Small tables with named rows and columns. After each table, cells are looked up by row and column.

Kebado.csv
,Ruzi,Mevoli,Mito
Rufinef,62.3,80.4,35.6
Pem,52.1,94.0,63.5
Gosi,54.6,94.0,74.7
Lafuril,54.6,39.7,74.7
Bava,46.9,26.2,35.6
Nal,46.9,53.3,69.1
Zomit,49.5,12.6,57.9
Fezomig,59.8,12.6,52.4
Zus,64.9,94.0,35.6
Veteno,54.6,94.0,57.9
Sozifi,46.9,53.3,74.7
Nagume,64.9,12.6,46.8

What is the Mito of Veteno in Kebado?
57.9
What is the Mevoli of Nal in Kebado?
53.3
What is the Ruzi of Lafuril in Kebado?
54.6
What is the Mito of Zus in Kebado?
35.6
What is the Mito of Pem in Kebado?
63.5
What is the Mito of Rufinef in Kebado?
35.6
What is the Mevoli of Nagume in Kebado?
12.6
What is the Mevoli of Zomit in Kebado?
12.6
What is the Mevoli of Rufinef in Kebado?
80.4
What is the Mito of Nagume in Kebado?
46.8
What is the Ruzi of Gosi in Kebado?
54.6
What is the Ruzi of Fezomig in Kebado?
59.8
What is the Ruzi of Rufinef in Kebado?
62.3

Nika =
	Tuku	Des	Zanop	Piteti
Gir	86	2	205	71
Benufod	138	20	37	129
Sil	44	194	59	82

Tuku of Benufod: 138
Piteti of Gir: 71
Tuku of Gir: 86
Piteti of Benufod: 129
Piteti of Sil: 82
Des of Sil: 194
Zanop of Benufod: 37
Des of Gir: 2
Des of Benufod: 20
Row with the largest Zanop: Gir

Table Zarin
,Tesevip,Pama
Nemik,-4,-91
Fogod,5,-79
Gub,59,-90
Sud,-8,-97
Tiv,-20,76
Mupafa,-10,-64
Zivad,-9,-93
Zaseges,19,46
Noti,10,53
Felad,-7,-73

What is the Pama of Noti in Zarin?
53
What is the Tesevip of Sud in Zarin?
-8
What is the Tesevip of Felad in Zarin?
-7
What is the Tesevip of Zivad in Zarin?
-9
What is the Pama of Tiv in Zarin?
76
What is the Pama of Nemik in Zarin?
-91
What is the Pama of Mupafa in Zarin?
-64
What is the Tesevip of Nemik in Zarin?
-4
What is the Pama of Sud in Zarin?
-97
What is the Pama of Fogod in Zarin?
-79
What is the Tesevip of Fogod in Zarin?
5
What is the Tesevip of Tiv in Zarin?
-20
What is the Pama of Felad in Zarin?
-73
What is the Tesevip of Gub in Zarin?
59
Which row has the largest Pama? Tiv

Tik:
	Nidu	Zenug	Loziv	Zefeg	Bogamo
Bes	0.143	-0.737	0.565	0.255	0.626
Kifiv	-0.156	0.308	0.615	-0.746	0.400
Foluz	-0.194	-0.222	0.544	-0.812	-0.351
Fab	-0.058	-0.662	0.669	0.305	0.670
Tazavub	-0.231	-0.565	0.635	0.297	0.736
Rogub	-0.220	-0.878	-0.121	-0.704	-0.223
Lida	-0.064	0.157	0.797	-0.847	-0.020
Gog	-0.091	0.100	0.811	-0.836	-0.151

Zenug of Kifiv = 0.308
Bogamo of Foluz = -0.351
Zefeg of Fab = 0.305
Nidu of Bes = 0.143
Zenug of Foluz = -0.222
Loziv of Foluz = 0.544
Zefeg of Lida = -0.847
Zenug of Lida = 0.157
Loziv of Gog = 0.811
Bogamo of Rogub = -0.223
Zefeg of Tazavub = 0.297
Nidu of Kifiv = -0.156
Zefeg of Kifiv = -0.746

Vitedo:
columns: Dudoki, Pani, Pev, Kagugiz, Legeg, Kemaro, Robi, Dem
Roluf: [5.126, 5.572, 4.258, 5.052, 5.588, 5.746, 6.735, 3.051]
Savume: [1.874, 4.604, 3.629, 3.892, 5.208, 6.434, 5.466, 1.177]
Paf: [3.510, 6.529, 3.599, 4.456, 7.462, 4.000, 4.438, 3.286]
Sena: [5.020, 5.907, 5.223, 3.488, 5.266, 5.558, 4.803, 5.259]
Gon: [5.335, 5.415, 3.811, 5.639, 6.847, 5.414, 3.573, 6.533]
Nureb: [3.767, 4.944, 5.238, 7.239, 4.422, 4.175, 4.441, 5.088]
Favo: [0.286, 3.149, 4.689, 4.409, 3.342, 7.831, 2.464, 3.710]
Mimumad: [3.093, 4.865, 4.617, 4.469, 5.512, 6.118, 3.467, 4.645]
Mobo: [3.245, 3.177, 4.598, 3.968, 4.407, 7.301, 4.298, 4.363]

Paf, Kemaro: 4.000
Savume, Dem: 1.177
Mobo, Robi: 4.298
Gon, Dem: 6.533
Gon, Kemaro: 5.414
Nureb, Kemaro: 4.175
Favo, Dudoki: 0.286
Gon, Legeg: 6.847
Sena, Robi: 4.803
Savume, Kagugiz: 3.892
Mobo, Dem: 4.363
Nureb, Dem: 5.088
Favo, Kagugiz: 4.409
Paf, Legeg: 7.462

Table Lan
,Lepet,Zigavot,Deve,Maliku,Fuvav,Bosagad,Fedipos,Sudu,Ran
Tup,26,60,74,92,66,85,43,77,81
Vog,94,46,41,32,32,47,36,39,55
Vupel,55,68,29,28,30,87,56,81,22
Bemebi,73,44,95,46,33,74,86,76,22
Dedolo,65,31,69,44,24,56,94,28,81
Vuv,78,45,95,75,91,89,75,73,59
Bes,60,25,26,82,68,86,22,62,51
Rufib,52,59,92,91,52,82,71,51,59
Pediro,56,77,49,91,44,22,70,94,59

Bemebi, Lepet -> 73
Rufib, Maliku -> 91
Vog, Sudu -> 39
Bes, Lepet -> 60
Bemebi, Maliku -> 46
Tup, Bosagad -> 85
Pediro, Sudu -> 94
Bemebi, Zigavot -> 44
Tup, Lepet -> 26
Bes, Deve -> 26
Vupel, Ran -> 22
Rufib, Deve -> 92
Bemebi, Bosagad -> 74
Vupel, Zigavot -> 68
Pediro, Zigavot -> 77
Pediro, Bosagad -> 22
Vupel, Maliku -> 28
Vog, Maliku -> 32

Table Magil
         Raku  Kavi  Pip  Gatomas
Fafikul    51    60   43       87
Dufav      77    76   62       50
Gemomuz    52    62   30       20
Furidir    81    82   55       21
Tosef      47    37   70       86
Dez        14    14   44       85
Koz        37    29   49       22
Zuk        82    82   54       16
Fut        55    67   31       29

Raku of Dufav: 77
Raku of Tosef: 47
Raku of Koz: 37
Pip of Zuk: 54
Pip of Fafikul: 43
Raku of Fafikul: 51
Gatomas of Zuk: 16
Kavi of Dez: 14
Pip of Furidir: 55
Gatomas of Fafikul: 87
Raku of Gemomuz: 52
Pip of Dufav: 62
Gatomas of Dez: 85
Kavi of Fafikul: 60
Gatomas of Tosef: 86
Kavi of Tosef: 37
Row with the largest Gatomas: Fafikul

Mege
columns: Kuvag, Pamis, Bugu, Pelazot, Fad, Guduv, Nogage
Furo: [-0.437, 0.317, 0.541, -0.119, 0.657, 0.433, 0.292]
Kep: [-0.418, 0.252, 0.645, 0.486, -0.183, 0.602, -0.054]
Zetala: [-0.402, 0.018, 0.735, 0.046, 0.371, 0.423, 0.227]
Fefiv: [0.734, 0.352, 0.500, -0.290, -0.413, 0.442, 0.245]
Vebubet: [-0.022, 0.350, -0.342, 0.230, 0.657, 0.490, 0.669]
Gefuz: [0.184, 0.474, -0.385, -0.466, 0.499, -0.093, 0.533]
Leresu: [-0.127, -0.089, 0.096, 0.568, -0.160, 0.345, 0.181]
Kalo: [0.250, 0.472, -0.233, 0.142, 0.283, 0.211, 0.547]
Vugop: [-0.630, 0.004, 0.557, 0.452, 0.215, 0.529, 0.181]
Resis: [0.200, 0.292, -0.121, -0.164, -0.561, -0.407, 0.716]
Bulid: [0.196, -0.074, 0.753, 0.226, 0.356, 0.414, 0.124]
Nifos: [-0.141, 0.478, 0.685, 0.060, 0.322, 0.470, 0.166]
Kiv: [-0.306, 0.077, 0.894, 0.016, -0.383, 0.221, 0.076]
Legamel: [-0.243, 0.166, 0.729, -0.314, -0.726, 0.587, 0.286]

Kep, Pelazot => 0.486
Nifos, Pamis => 0.478
Legamel, Nogage => 0.286
Vugop, Fad => 0.215
Kiv, Guduv => 0.221
Vebubet, Nogage => 0.669
Bulid, Kuvag => 0.196
Vugop, Kuvag => -0.630
Fefiv, Pamis => 0.352
Vebubet, Fad => 0.657
Vugop, Guduv => 0.529
Gefuz, Pamis => 0.474
Leresu, Kuvag => -0.127
Bulid, Bugu => 0.753
Kep, Nogage => -0.054
Which row has the largest Nogage? Resis

